Each row is followed by its class.
[ 22 -17 -23 -14  -7 -24  40  -7 -52  10 -15   9  -6   2  37  14  -5  27
  -2   5   8  31 -34  50  -7   3   2 -10 -17   5 -23 -13 -17] => (195)
[  9   1 -21  -5   5   1  50   4 -59  14   5  24 -24 -46  38  26  38 -35
  -2  22  14  46  -9  26   3 -27 -11   3 -35 -34  17 -28 -17] => (61)
[ 16 -30 -51  12 -13 -38  19 -22 -89  10  24  19  14  39  49  50  -4 -30
  27  -2   8   6 -29  33  -1  19 -19  36 -22  -6   6 -31 -28] => (195)
[ 28 -11 -57 -25 -17 -15  18  -7  16  14  43   2 -12  13 -22  28   3 -32
   0  20   3   8 -29 -13 -33  33  20  27  -6  -7  11 -25 -23] => (167)
[  15  -41  -23   27   -9   23   24   93 -101   -4   19   22   11   19
    9    7   12  -34   -9  -15   21   45    0   41    6   14    6   42
   24  -22  -11   30  -24] => (165)
[ 29  23 -19 -45   0 -57  34 -11 -54  12  -2  27 -23  10  45  34 -19   5
  18  35 -11  13  -2   5  24   7   0 -31 -32 -27   1 -39 -21] => (194)
[ 42 -22  28  -1 -27   8   1  46 -99  13  49  23  14   1  -2  -2  24 -52
  31   6 -11 -22 -51  18  -8  -2 -16  17  25  -7 -19  23  -5] => (165)
[ 13  21 -21 -30  13   6 -17   1  27  -9  -8   0  18  -5 -15 -10 -11  -2
  -6  19  -3  -3  34   2   9  12  -6 -11  -9 -14  22 -10  23] => (192)
[ 19  -6 -14   3 -25  -5  24 -23   3 -15  24  15  -2 -67  33   5  14  17
   4 -11   0  12 -58   9 -22 -13   1 -19  29  -2   2 -22 -16] => (52)
[-29  22 -25 -10 -94 -18  77  -3  -8   9  24  37  -1 -50 -29 -24  42 -26
  16  20 -12  23 -39   3  20   5  -9 -22   6 -24 -16   2 -31] => (195)
[ -9 -18 -42  33   4 -29  -9 -65 -21  11  -9   1  -3  13 -16  27 -10  16
  -7  19  -6  -2   1 -11 -38  16 -33  44 -11   4  15 -42 -11] => (82)
[ 15  12   9  -5  15 -18  35  30 -12  16  19 -10 -15   3   0 -39  15   5
   7 -22   9 -15 -23  45  -4 -26  14 -22  -1 -19 -28  -5 -41] => (61)
[  50   13   46    7    6   -1    7   37 -101   -4   39   34   -8  -16
  114   21   -5  -22   34  -26   -1   -4  -29   34   21  -38  -27  -32
  -15    2  -20    4    2] => (168)
[ 59  31  32  22  14   6   0  17 -67 -12  19  29   1 -23 100  28  12 -24
  -2 -53  -2  -6 -40  15  42 -30 -14 -43   1 -11  -9  -6  10] => (157)
[ 27 -17  52 -33 -69  -6  55   1 -82  23  17  39  -5 -74  -9  -9  31 -17
 -33  58  -2  25 -74  30  36 -34  -1  17  11 -39 -12  45   9] => (194)
[ 14   4 -38   0  -5  -3  11  55 -10 -16  -2   7 -39  25  14  21 -11  20
  17 -56 -19  32  29  32 -17   6 -21 -48  -8  21 -14 -30 -62] => (168)
[ 58   4  -7  19  -1   2  33  48 -68  -2  50  24  10 -15  23 -25 -14 -33
  49  -6   4  -8 -20  35  23   9 -44  18   7   3  -3  -3 -28] => (168)
[  2 -19 -17 -32 -24  27  22   6  28   7  18  27 -15 -60  45 -25 -23  49
  -8  45 -18   1 -22  19  -1   4   9 -28  -7  21 -18 -13  21] => (168)
[ 22  -8   2 -13   3 -20  61  31 -41  10  -6  -6  17 -12 -31 -28  15   7
  -4  30  19  -7 -14  34 -10  -3  10 -16   8 -26 -23 -11 -22] => (61)
[ 38  31  16   2 -33 -31  49   8 -73  10  37  25   7 -19  52  -8  34 -24
  27  -1   3  30 -63  18   5 -31  12  -7   5 -34  11  -1 -15] => (52)
[-25  -8 -48  -1 -80  -9  64  13 -16  12   9  45 -37 -62 -11  -8  24  -7
  -2  37  -5  64 -16   2  11  16   1   6 -16 -14  13 -26 -40] => (82)
[ 60  -9  30 -47  48 -15  11 -19 -15   7  13  -1  -1  -4 -11   7  -9  25
  25  14   6  19 -24  -1 -31 -27   4 -43  -4  26 -19 -13 -16] => (52)
[ 24   9  56  15  16   4 -26  16  24 -14   2   4 -19 -14  30  -5   1 -20
 -45 -47 -25 -13  22 -25  14 -25  16 -18  11  -7 -34  23  29] => (167)
[ -3  16 -25   5 -22   4   2  20 -53  -6  44  44   0 -43  31   0  18 -65
  27  19   9  42  12   8  27   0 -13  52  -1 -14  48  -7  -2] => (165)
[-19  30 -14 -27 -22  12  36  -4  19 -11  14  -3 -33 -44  44  -6  39  24
  29 -16  -4  55 -21  20  -4 -27  -7 -77 -19 -12  -7 -35 -18] => (70)
[ 12  -3 -66 -34 -34 -29  40  25 -33  14  30  67  -6 -20  35  -8 -16  -8
  10  30 -14  38  17  13  43  21   9  -6 -17 -25  15 -31 -39] => (192)
[  1 -15 -34  15  26  29  14  25 -36  -4  27  52 -21 -59  67  25 -17  -3
 -46   7   9  61  14  25  -3 -16  42  42  27 -12  -6 -12 -10] => (192)
[ 27   7 -33 -13  -3  -7  54  14 -38   9  10  22   8 -11   8   4   1  -5
  38  23  12  28  -4   8  38  21 -24 -19 -31   3   0 -32 -29] => (157)
[-14  -5  -9  41 -23   8  20  15 -17  -8  29  26  25 -50   6 -44   1 -21
 -19  18  12   2  19   1  29   9  -9  46  22 -21   7  -5  23] => (82)
[ 21  -3  17 -20 -17 -12  20  26 -29  15   0  47 -23 -21  50  -8 -16  -2
 -28  42 -28  30  15  19  39 -10  31   5 -29   1   6   4  15] => (168)
[  34   -7   22   13   22  -47   39  -11 -106    5    9   23   -8   -1
   70   48   -3   10   27    4   11   41  -35   12  -29  -31   21    1
    3    2  -21  -25  -40] => (52)
[ 18  37 -47  -8 -41 -70  60 -13 -47  15  20  25   0 -13  36 -31  -3   7
  29  29   5  54   4  10   6   8  -2  35 -10 -19  28 -40 -34] => (167)
[ 51  -8  15   1  33  -8  25 -23 -86   5  38  21 -28 -25  31  61  21 -34
  12  16  29  39 -86  31 -19 -25   8  19  -2  -2 -13  -6 -38] => (70)
[  2 -20 -44  -1 -31 -22  61  38 -60   5  40  35   0  -7  10  24  -9 -10
  -8  39  43  37 -33  53   1  18  30  47  -1  -6   0   7 -49] => (168)
[ 27 -30 -38  -2 -56  44 -10  33 -30 -22  18  12  13 -39   9   0  -9  36
 -17   7  31  29 -71  46 -24   5 -24  23  55  28  17  24 -13] => (168)
[-13 -36 -19  15 -57   4  17  17 -29 -14  12  41  -3 -66  14   9   8 -11
 -22  16   1  13  -3   3   4  16  -3   9  20  -1  -1 -25  -6] => (82)
[ 28  28  20 -27 -44   3   8  10  18  -1   7  45 -13 -77   8 -37  11 -22
 -44  41  -8  28  -5 -22  32  -6  16  10  12  -8   6  23  30] => (167)
[ 49  10  55 -41  36  16   8   7  -8   8 -25 -15 -37 -35 -15 -31 -21  39
 -15  24 -13  32 -10  28  -8 -34  11  -8  14  16 -22   6  13] => (194)
[-19 -53 -56 -14 -29 -24  29  14 -19   0  30  23  -9  16 -15  33 -16 -18
   2  12  14  41   1  31  -9  29  47  41   8  24  -5 -28 -61] => (195)
[ 10  23   1  -9   9 -35  32   2 -29  -4 -17  12   1 -17  -5   6   6 -14
  -4  29  22  15  37  11  14  12 -10  -8 -37 -15   9 -27   7] => (82)
[-11 -13 -34  12 -55   8 -11  -2 -28  -3  37  31   6 -25 -10   6  22 -31
  12   1 -18   9 -27 -14  -4   5 -26  24  28  -9  26   2 -12] => (165)
[ 40  13  -2 -22   3  -8  39  57 -57   9  31  -8  -2  50  -3 -13   3 -24
  37 -20   6  38 -13  40 -14  -3  31 -11  13   7 -18 -10 -36] => (195)
[ 25   8 -44  16 -65 -10  48 -11 -51  11  22  47   7 -45  33 -10  16  -5
  18  13 -24   1 -46  11  31   7 -79 -14 -18 -29  12  -4 -10] => (168)
[ -1 -18 -22 -26  -7 -21  20 -30 -23  -8  -5  32 -33 -47  22  29   3  18
  13  35  -5  58  -4  11   0  -1  -5 -14 -16  19   0 -46 -39] => (70)
[ 73 -11 -28  -3  28  26 -17   6 -71  -7  37  -8   9   7  17  37  -9 -19
  22 -22  25  54 -49  31 -35 -21 -12  36  31   2  47 -10 -21] => (192)
[ 24 -12 -12  -9  -3 -18  22  16 -83   5  17  17  -9  -3  31  37  18 -23
  28   2  11  20 -20  13 -16 -22 -11 -15  -1  -9   2 -36 -48] => (61)
[ 16   7  38 -32   8  10 -26  -3   5   9  -3  14   1 -10 -48 -20  23  -3
 -19   2 -26 -21   8  -7   6 -18 -39 -41 -11  -3 -23  37  29] => (165)
[ 36  14  20  -1  26  30 -43   3 -27   5  35  22   0  -3  67   5 -13 -22
   8 -13 -10 -15 -30  -7  16 -29  -7  -6   6 -12  -3  18  25] => (192)
[  6  -2  -1 -48 -26  20   6  21   3  11  10   9 -37 -22 -23 -26  -6  -9
  24  33 -27  41  17   3  22  -4  -8   6  -8   6  14 -14 -11] => (194)
[ 30 -20 -43 -12 -11 -15 -13 -53 -72   6  27  10 -26  -8  28  76  -2  -6
  66  16  19  36 -94  -1 -49  -3 -36  17  -9  28  38 -26 -50] => (165)
[ 34 -15  17  -9  39 -29  56   1 -37  -8   8   4 -10 -22  15  35   4 -14
  33  -3  15  44   3   6  -5 -16  12 -27 -27  -1 -10 -29 -33] => (52)
[ 18 -24 -15 -11 -11  33  -6  12  17  -9  37   2  13 -28 -53 -23 -12 -19
  39  -2 -18   6   6 -18  -3   5 -26   2  30  11  12 -13 -21] => (192)
[ 39  40  22 -44   9  30 -11 -10  -7  10  20   1   2 -25 -36  -8  14  -3
   1  22  -6  29 -25  -6 -33 -40  -3 -21  23  -3  12  12  15] => (192)
[ -7 -10 -12 -19 -12 -38  51 -13  -8  11 -21  33 -37 -30  69  -8 -18  51
 -24   4  -6  42 -15  45  24 -10  35 -30 -29  10 -38 -13 -22] => (195)
[ -2  -6 -68   5 -30 -24  55  -6 -68  26  20  35 -19 -11  36  20  18  -4
  20  28  10  41 -46  13  -9  -7  -9  13 -12 -28  12 -36 -64] => (61)
[  3  15 -65 -10  -3 -47  51  26 -68  24  13  37 -21  40  45  32  26 -32
  34  -8 -21   9  30   3  11   7 -27 -50 -52 -47  -8 -64 -62] => (61)
[  8   1   2 -37  -3  24  16  15  14   2  14  51 -32 -60 -20 -23  19 -31
   3  52 -13  27   8  -2  44  11 -15 -18 -24   5 -22  -2 -13] => (70)
[ 26 -33  -2 -10   6 -21   8 -11  -1   0  -1 -30  14  21 -73  -8  -5   9
  11   2  17  -3   1  17 -17  15 -23   5 -12  14   9 -17 -14] => (82)
[ 66  -3  65 -14  73  48 -40  56 -29 -23  12 -15   1 -22 -11  -6  16 -32
  -7 -55   5  -8  27  42 -14 -31 -31 -27  14  16 -21  23  35] => (165)
[ 40  16  -9  29  19 -42  55 -18 -81  15  10  15  16  32  57   6  -3 -16
  38 -27  -2   1 -33   6  36  -8 -40 -24 -31 -31 -28  -1 -17] => (195)
[ 19  -3  25 -30 -59 -43  58  14 -30  14  10  14  -9 -31  12 -29  19  13
  -1   6 -17  40  -8  10   5 -19  16 -24  -7 -13 -18  -5 -16] => (167)
[ -8  23  -6  -8 -14 -17  14  12 -17  -5   9  -1 -18   7  -6  18  14 -15
  26  -4   2  15  19  -7 -25   3  -2 -29 -13   1   2 -43 -20] => (82)
[  9  -8  18   0 -53  36 -17  22 -35   8  31  51  32 -61 -23 -50  29 -44
 -37  47  -8  -7 -29   3  38  -2 -19  54  34 -23  16  61  50] => (165)
[ 58  39  59  -9   9   7  29  -5 -91   4  45  17  12 -45 -11  10  25 -35
  43  12  28  41 -51   7   2 -53 -19   3  25  23   2   1 -23] => (157)
[-16 -19  41 -43 -48  13  10 -14  -6  -4  19  13 -30 -88  61  -2 -11  49
 -12  31   1  20 -61  21  -2 -41  37 -23  31  12 -21   1   9] => (194)
[ 22 -21 -63  -1 -15  15  36  42 -54  11  24  40 -11 -19  32  22  11 -41
  -5   5  -8  35   0  39  15  23  -8  24 -22 -40  13 -18 -19] => (192)
[ 23  28  39 -42 -24 -30  38  29 -55  10  30  15  -4 -10  -2  -3  18 -47
  15  26 -11 -15   0  23  26  -8   8 -14  -9 -38 -12  -6   2] => (194)
